Here is a tiny trained network, its code and every weight. The questions are about switching its units off for an input and a class, where a switched-off unit gives its printed mean instead of its output.

import numpy as np


def w(rows, s, z=0):
    codes = np.array(rows[::2]) - 128.0
    scale = np.full(codes.shape[1], s)
    scale[-1] = z or s
    return codes * scale


def norm(h):
    return h / np.sqrt((h * h).mean(-1, keepdims=True) + 1e-5)


def f(y):
    return y / 2 * (1 + np.tanh(0.7978845608 * (y + 0.044715 * y**3)))


def log_softmax(a):
    a = a - a.max(-1, keepdims=True)
    return a - np.log(np.exp(a).sum(-1, keepdims=True))


def net(x, mask):
    res = np.array(x, float).reshape(1, 3) / 4 @ E
    u = 0
    for l in range(4):
        y = f(norm(res) @ A[l][:, :-1].T + A[l][:, -1])
        res = res + np.where(mask[u : u + 5], y, B[l][:, -1]) @ B[l][:, :-1]
        u += 5
    return log_softmax(norm(res)[-1] @ U[:, :-1].T + U[:, -1])


A, B = {}, {}
E = w([
[25,156,100,136,114,172,108],'x0',
[125,88,216,57,151,255,131],'x1',
[89,198,252,158,189,208,162],'x2',
],0.0069)
A[0] = w([
[212,127,176,102,125,67,169,253],'0.n0',
[125,65,79,49,189,152,174,106],'0.n1',
[123,254,163,212,145,91,178,53],'0.n2',
[140,139,40,167,80,150,189,126],'0.n3',
[149,130,89,40,150,180,48,77],'0.n4',
],0.0095,0.0048)
B[0] = w([
[220,156,164,199,126,154,42,255],'0.n0',
[92,36,120,102,149,162,44,162],'0.n1',
[164,2,50,48,208,137,20,199],'0.n2',
[137,197,137,140,198,5,224,168],'0.n3',
[143,47,39,152,201,107,88,156],'0.n4',
],0.0092,0.0082)
A[1] = w([
[1,142,97,98,194,176,150,165],'1.n0',
[171,181,114,135,123,37,151,200],'1.n1',
[18,132,53,61,176,99,155,163],'1.n2',
[15,170,111,92,52,93,212,23],'1.n3',
[172,134,247,109,100,222,56,252],'1.n4',
],0.0085,0.0034)
B[1] = w([
[6,193,164,99,96,146,47,169],'1.n0',
[81,162,223,151,105,171,147,184],'1.n1',
[59,46,177,58,140,95,235,176],'1.n2',
[196,76,116,82,194,128,254,135],'1.n3',
[177,152,49,192,111,151,191,244],'1.n4',
],0.009,0.011)
A[2] = w([
[137,183,193,133,109,94,59,114],'2.n0',
[137,183,128,66,101,100,199,2],'2.n1',
[107,156,148,147,100,157,246,217],'2.n2',
[165,108,125,144,126,146,225,196],'2.n3',
[171,196,160,200,25,143,152,104],'2.n4',
],0.013,0.0051)
B[2] = w([
[92,11,58,58,128,142,123,168],'2.n0',
[170,176,200,145,212,169,144,138],'2.n1',
[189,228,159,184,84,129,102,220],'2.n2',
[122,219,153,125,161,68,212,200],'2.n3',
[38,68,141,41,113,78,134,255],'2.n4',
],0.012,0.0086)
A[3] = w([
[65,84,102,79,68,69,121,42],'3.n0',
[30,188,181,105,114,148,149,151],'3.n1',
[52,124,72,7,207,159,136,37],'3.n2',
[198,207,138,143,119,127,185,1],'3.n3',
[249,68,44,138,185,115,92,17],'3.n4',
],0.011,0.004)
B[3] = w([
[33,6,158,95,163,45,111,218],'3.n0',
[167,81,78,137,116,136,69,223],'3.n1',
[72,62,207,83,143,57,207,209],'3.n2',
[129,80,148,115,196,78,186,200],'3.n3',
[169,215,78,164,31,195,48,255],'3.n4',
],0.015,0.0084)
U = w([
[34,8,156,56,136,50,111,88],'0',
[198,176,65,211,67,228,42,236],'1',
[211,187,206,189,218,44,253,2],'2',
],0.017,0.0034)

Each question gives the input, the list of numbers given to net, and the class t.
The units are the neurons (one row each of A and B). Each row of codes is followed by its name. A weight is (code - 128) times the scale printed after its matrix; where a second scale follows, it is the last column's (A, B and U).
mask holds one flag per neuron, layer by layer. A switched-off neuron (its flag False) gives its mean, the last column of its row in B, instead of its output. The means were averaged over made-up inputs and are rounded, as every weight is.
A unit's drop is (log p(t) with every unit on - log p(t) with that unit switched off) / (log p(t) with every unit on - log p(t) with every unit switched off).
unit that matters most: the unit with the biggest drop
top k neurons: the k neurons with the biggest drops, biggest first
top k neurons in layer l: the k neurons of layer l with the biggest drops, biggest first
drop of u: that unit's drop, to one decimal
input [4,-5,-4], class 2: unit that matters most : 0.n0
input [1,2,3], class 1: top 3 neurons : 0.n0, 1.n4, 2.n2
input [3,8,6], class 1: top 2 neurons : 1.n0, 0.n0
input [0,4,6], class 2: top 2 neurons : 1.n4, 2.n2
input [7,-4,0], class 2: top 2 neurons : 0.n3, 0.n0
input [0,1,-1], class 1: top 2 neurons : 2.n4, 3.n4
input [-4,3,1], class 2: top 2 neurons : 1.n4, 0.n2
input [1,0,-4], class 2: top 3 neurons : 0.n0, 0.n3, 0.n2
input [1,0,0], class 2: top 2 neurons : 0.n2, 0.n0
input [3,4,4], class 1: top 2 neurons : 0.n0, 1.n0
input [-6,0,7], class 1: top 2 neurons in layer 1 : 1.n2, 1.n1
input [-1,4,8], class 2: top 3 neurons : 1.n4, 3.n3, 3.n4
input [-4,1,-6], class 1: top 2 neurons : 0.n1, 1.n0
input [-1,-2,6], class 1: unit that matters most : 0.n2
input [-1,2,8], class 2: drop of 1.n4 : 1.5
input [2,7,7], class 1: drop of 0.n0 : 1.0
input [6,5,8], class 1: drop of 1.n0 : 0.6
